Below are the code and all the weights of a small trained network. Each question names an input and a class and asks about switching units off, where a switched-off unit gives its printed mean instead of its output.

import numpy as np


def w(rows, s, z=0):
    codes = np.array(rows[::2]) - 128.0
    scale = np.full(codes.shape[1], s)
    scale[-1] = z or s
    return codes * scale


def f(y):
    return y / 2 * (1 + np.tanh(0.7978845608 * (y + 0.044715 * y**3)))


def log_softmax(a):
    a = a - a.max(-1, keepdims=True)
    return a - np.log(np.exp(a).sum(-1, keepdims=True))


def net(x, mask):
    res = np.array(x, float).reshape(1, 6) / 4 @ E
    y = f(res @ A[0][:, :-1].T + A[0][:, -1])
    res = res + np.where(mask, y, B[0][:, -1]) @ B[0][:, :-1]
    return log_softmax(res[-1] @ U[:, :-1].T + U[:, -1])


A, B = {}, {}
E = w([
[255,177,100,209,185],'x0',
[154,79,10,20,196],'x1',
[125,122,126,133,133],'x2',
[237,2,188,100,24],'x3',
[129,132,131,129,127],'x4',
[122,122,134,130,132],'x5',
],0.0091)
A[0] = w([
[188,3,100,119,51,175],'N0',
[77,172,128,131,185,253],'N1',
[81,153,200,168,60,35],'N2',
[225,149,106,70,203,127],'N3',
[120,170,88,186,127,64],'N4',
[224,130,88,181,113,92],'N5',
[219,113,116,161,129,98],'N6',
[92,167,72,108,125,43],'N7',
[156,35,142,61,72,103],'N8',
[69,120,138,93,167,165],'N9',
[126,86,80,30,120,79],'N10',
[206,160,89,175,214,94],'N11',
[73,150,142,105,92,170],'N12',
[90,168,180,188,150,146],'N13',
[180,142,213,162,99,35],'N14',
[87,131,146,206,106,194],'N15',
[140,56,159,118,119,145],'N16',
[185,43,148,71,84,105],'N17',
[153,132,179,137,163,16],'N18',
[131,210,198,175,168,152],'N19',
[130,125,239,175,66,100],'N20',
[132,89,93,50,150,182],'N21',
[115,246,121,125,176,128],'N22',
],0.011,0.0066)
B[0] = w([
[210,44,158,153,86,247],'N0',
[81,201,91,135,212,215],'N1',
[64,149,158,46,162,177],'N2',
[17,143,181,103,47,195],'N3',
[247,81,122,197,163,148],'N4',
[83,14,116,108,4,180],'N5',
[71,37,106,134,44,175],'N6',
[148,118,120,72,217,152],'N7',
[217,138,228,187,220,215],'N8',
[62,157,49,96,185,178],'N9',
[224,108,182,157,227,195],'N10',
[89,217,215,211,148,193],'N11',
[86,129,178,53,164,172],'N12',
[216,216,164,178,159,180],'N13',
[142,84,49,142,20,172],'N14',
[111,134,186,224,65,183],'N15',
[139,136,200,139,110,177],'N16',
[254,107,202,194,147,213],'N17',
[147,188,71,185,228,124],'N18',
[152,185,93,215,186,192],'N19',
[56,37,78,110,24,208],'N20',
[88,202,112,70,185,209],'N21',
[153,169,124,103,209,200],'N22',
],0.0081,0.014)
U = w([
[35,190,118,113,147,236],'0',
[216,143,143,194,148,132],'1',
[144,42,186,82,66,218],'2',
[165,23,70,123,32,2],'3',
[96,122,41,1,205,16],'4',
],0.0094,0.0077)

Each question gives the input, the list of numbers given to net, and the class t.
The units are the neurons (one row each of A and B). Each row of codes is followed by its name. A weight is (code - 128) times the scale printed after its matrix; where a second scale follows, it is the last column's (A, B and U).
mask holds one flag per neuron, in row order. A switched-off neuron (its flag False) gives its mean, the last column of its row in B, instead of its output. The means were averaged over made-up inputs and are rounded, as every weight is.
A unit's drop is (log p(t) with every unit on - log p(t) with that unit switched off) / (log p(t) with every unit on - log p(t) with every unit switched off).
The circuit of an input: a set's keep is (log p(t) with only the set's units on - log p(t) with every unit switched off) / (log p(t) with every unit on - log p(t) with every unit switched off). Starting from the 12 units with the biggest drops (on a tie, the unit counted first), units are removed one at a time, each time the one whose removal leaves the highest keep (on an exact tie, the one counted first), for as long as the keep stays at least 0.8.
units of the circuit, in order: the units of the circuit, biggest drop first
top k neurons: the k neurons with the biggest drops, biggest first
drop when u is switched off: that unit's drop, to one decimal
input [-2,5,0,6,5,1], class 1: units of the circuit, in order -> N8
input [2,-8,1,5,0,2], class 3: top 2 neurons -> N14, N20
input [-2,1,-1,8,-3,-8], class 1: top 4 neurons -> N8, N17, N3, N10
input [-8,8,-8,0,1,-8], class 4: top 2 neurons -> N21, N9
input [4,8,-4,-1,2,1], class 0: top 2 neurons -> N11, N3
input [2,6,4,3,4,3], class 2: top 4 neurons -> N3, N19, N1, N13
input [3,1,7,0,5,4], class 0: top 2 neurons -> N0, N17
input [-3,-5,-8,-1,2,-4], class 0: drop when N22 is switched off -> 0.0
input [0,-7,1,2,6,-6], class 2: drop when N21 is switched off -> -0.2
input [0,-5,4,2,4,7], class 2: drop when N8 is switched off -> -0.2
input [0,-1,-6,1,8,5], class 2: drop when N11 is switched off -> 0.2
